[ 13 -13 -17   7  -9  -9  -2  15  -3  25  -1  16 -12   7   3   8  -2  17
 -16  17 -18  13   3 -19   5  24   6   2  -3  11  14  14  13   9  11   3
   2  -9  28  10  13  -7  -2 -15   1 -51]
j_214
[  5 -43 -16   0 -22 -26   6  17   1   9 -16   1  19  -8  -8   5  13  45
   4  30   5   5  11  -3 -18  -2   5  -1   3   7   6 -21 -13  -3 -10   9
   0 -13   3   8  11  14  27   7  -7   5]
j_320
[  4  -1   1  -1  -7 -16  -3  17 -11  15  15  17 -18 -10   2  -8   7  22
 -26   0 -13  13 -15 -19   4  22  10  11  -4   2   0  -3  16  -3  12  17
   9 -11  -5  22   2  -2  -6 -18   6 -42]
j_214
[ 10 -22  -1 -12  -7 -48   4  29 -10 -17  -7   3  -2 -20   2  10  31  92
  -8   0  -8  17   1  -1  -8  19   4 -18   2  13 -27  11   1 -31  -2  17
   4   2   4  18   1  13   0   2   4  -5]
j_866
[ -4 -31   1  -7 -15  -8   0   4   1 -26  -4 -24  16 -20  11   0  20  65
 -20  10 -15  11  13  -3  -5   5  -1 -17   3 -17 -15 -11  -4   0 -21  -3
  -1   1 -13   8  24  -4  13   3   0   4]
j_320
[ -5  20  -3  28  -3  -2 -10  -6  -7  31 -13  25   3  16   5   6 -19 -25
  -8   8  -8   3  -4 -12   2  -7  17   5   1  19  -5  14   5 -13  11  -5
 -12  22 -15  -9   7  13   7  -7  -6 -26]
j_214
[ 10 -18 -23  17  -3   8   0  11   3  11   5   9   9   2   8   0  -2   2
   2   6  -5   0 -10  -5  -2  -6 -12  15  -5 -12  15 -11  16  11   7 -14
  17  -9   4  15   1  -2  14  11   0 -16]
j_743
[ 34 -59  10 -37 -27 -26 -11  53 -14 -15  -7  26  -2 -15 -14   2  52  92
 -19 -45 -21  -4  19  11 -11  51  -1  37 -15  -3 -25   1  34 -28  -4 -26
  14 -16  11  17  14  12   2   7   6 -56]
j_866
[-19 -16   9 -52 -19   1   0  43  -3  22 -13  -1 -11  14  -4   1   9  28
  12 -25   5  13 -10 -11  -8  25   0  -3  -8 -10  29   8 -17 -11   9 -26
  17 -13   9 -29   6  14   9  -6   1 -40]
j_866
[  4 -14 -20   9 -10  12  -2   4  19 -36  32 -20  15  -4 -42  -3  18  28
 -14   9 -11 -15  14  21 -18 -66 -21 -15  16  -9 -10 -22  48  41   4 -22
 -10  10   9  27   9   0  23   1   5  14]
j_214
[-15 -18   3  36   1   5   6   4 -21  17   9   9   1   6   6  15  10 -39
 -32  40 -34 -27  -5 -11  11  26 -11 -18  -5 -12  -1  22   5   6   8  23
  -8  -7   3  34   8  -2   9 -15   6 -39]
j_214
[ 16 -31  -7   2 -18 -17  -3   4 -21  -6 -10  22   6  -5  -2   6  35  36
  -6  28 -30  -9  -6  -8 -16   8  -5  -1  -9   0 -11  -2  27  -4   1  -3
  -5 -16   8  26  36  10  15  24   6  -9]
j_743
[-14 -65   7 -32 -10  20   9  40 -26  24  -8  -8  19   4  -5  11  29  66
 -15 -25 -20  -6  10  -3 -25  32   0   7  -6  -5  -1   6  -7  11 -13 -42
  -3   7  22  -4  18  -2  39  -2  -4 -35]
j_866
[-12 -51 -10  -5 -20 -14   7  14  -3  18 -19 -22  25  -2   1  13  49  28
 -12   4 -21  12   1 -21 -31  26  17  -3   1  10  -2  -3  16  13 -16 -25
  -1 -19  10   5  29   8  18  25  18 -17]
j_743
[-13   2  -8 -12 -16 -16   2  10  25   4   7 -14  -1  12   5  -3  -5  78
   7 -11  19  25  15   9  -3 -13   6 -13  15   1   1 -25  -6  12 -13 -14
  19   5 -29  -5   7   5   4 -14  -8   0]
j_866
[  9 -19  -5  12 -19   9   3   9  -5  -2  11 -19  10   0  -9   2  12  40
 -14  31 -25 -12  11  -1 -12  -5  -6  35 -14   2  -5  -1  42  15   0 -22
  -4  -1   0  17   2   1   9   6   5 -15]
j_743
[-11 -79  -8 -12 -18  -3   7  11 -21  -6  -7 -22  34  -7  15   9  15  47
  -5  18   1  20  13  -6 -11  18 -26 -13  10   4   0  -7 -21  12 -32  -8
  -9   2   4   6  18  -6  36   3  -9 -11]
j_320
[-15  18 -30  46   5   1 -25  -7  -9  30   2   8   5  30 -11  10 -25 -76
 -28  27 -13   7   0 -20  -4 -17  10 -18   0   0  23  10   6  33  14  -1
 -28   3  -8  10  -1  -7  16  -3   2 -35]
j_214
[-28  18 -12  -7  -2  16  14   9 -20  28  26 -13  -8  32  11  17  -9 -18
 -24   1 -19  14   4  -5  11   6   9 -29   1   1  13  18  -6  21   2   5
  -9  20  -2  12  -7   1   5 -22   2 -60]
j_214
[-14 -52   4 -24 -19  -9   3  27 -13   8 -32  -3  18 -26   6   1  16  55
   9  -1  -4  10   1  -8  -1  35 -41  15  -9  -1  -1 -10 -50  -7  -6 -12
   2  -1   1 -10  16  12  14  -7  -7 -23]
j_743
[  6 -61  -7   1  -1  -1  -6  33   1  39   9  24 -33  10  21   5   0   1
 -16   4 -21  19  -6  -2  19  43  11  10 -19 -11  22  13   2 -13  19   4
   6  14   1  16 -10  13   4 -31  -3 -60]
j_214
[ -8 -53 -23 -12 -17   1  17  15   3  -1  -8  -8   4 -14   8  -7  11  26
  -5   0  -4   4  10  -3 -11  20 -12   6   5  -8  30  -7   6  18  -4 -15
  -4 -15   5  15  10  -8  19  -4   3   6]
j_320
[  9  31   1  20  -6 -19  -9 -13 -10  -8 -16  -7  12  -7  -2   8  -1  21
 -12  27 -12 -18   4  10  -1 -24  -1  -4  10  -4 -25  -1  30 -29  11   2
 -20   5   2  25  12   6  17   8   6  -2]
j_743
[ 15  -1   3 -14   0  20 -15  -4 -12 -31   1  -4  12  -2 -16  -5  22  61
 -39 -31 -39 -13  14  -1 -23 -13   8  -3  -4  14 -34   2  28   4  -9 -42
  -5   7  11   0  -6  11  19  11  16 -20]
j_866
[ 27 -36 -12  -9 -16 -26  15  26   5  16  -5   4  13 -22   3 -16  20  76
 -14  12 -17  15  12 -15 -27  29  -4  23   0   2   8 -12  38   3 -13 -11
  13 -24  -3  26  29  -6   5  28   4 -18]
j_866
[ -9 -24 -13 -15 -14  -6 -12  10  10   1  -2 -13   8  11 -12  -4  12  32
   0  -2 -23   0  14  -3 -30   6  -7 -63   2   6   5   5  22  12 -11 -34
  -7 -21   8 -16  18   7  11   9  14   4]
j_743
[-15  12   3  -5   0  16 -12 -11   6  -5   8  -5 -14  21   4   8  -3 -15
 -17   6 -13  -6  -1   4 -13 -21  19 -29  10   7   0   4  15   8  19 -12
   9  27  -3  -2   1  21  10 -13   1 -15]
j_214
[-13 -12 -12   3   4   7   2   0  -3   8 -18   2  10   3  12   4  -5  -5
 -12   5  -6   6   0 -15  -9   6  -5  -9  -2   1   1   5   5   2   0 -11
   5   8  -4   9  15  -5   5  -1  -5 -25]
j_743
[ -7 -18  17 -33 -23   0  -9  26 -32   4 -10  16  -8   5   8  -1  13  92
 -30 -36 -12  13   7  -6  11  43  25 -26  -6  16 -19  13 -23 -44  -5 -20
   1  31   7 -15 -11  26  29 -30 -10 -46]
j_866
[ 26 -33  -9  17   5 -11   3   0  -3   4 -17  16   7 -17   6   4  -3  40
  -7  19 -13   8  17  -4  -5   4 -13   5  -2  -4  -7   1  33  -8   2  -3
  -6 -13  -6  26  17   0   2  15   0 -10]
j_320
[-21 -17   2 -10 -17  -1   2  -6   2 -24   0 -44  31 -29   4  -1   9  75
  -7   2   1  22   6   8 -31 -17  -6 -31   6   7 -13 -25 -34   3 -27   3
  -4  25  -1 -21   6   7  26 -11  -2  23]
j_320
[ -8 -21   0 -29 -13   4   8  42   6   2  -5   0   0  11   0   3  -3  55
  20 -40  12   1   6   2   4   4   5   6  -2  -5   6  -5  -8  -3  -5 -36
  15   5 -26 -23 -12  14  11 -10 -83 -25]
j_866
[ 16 -15 -17  22  -5 -21   8   3   8 -15   0 -32   5 -11  -9   4  11  37
 -12  37 -19  -3 -10  -2 -17  -2   1   6  -5   6 -12  -3  29  -3   0  11
  -4 -17  -1  31  21  17   4  13   5   2]
j_320
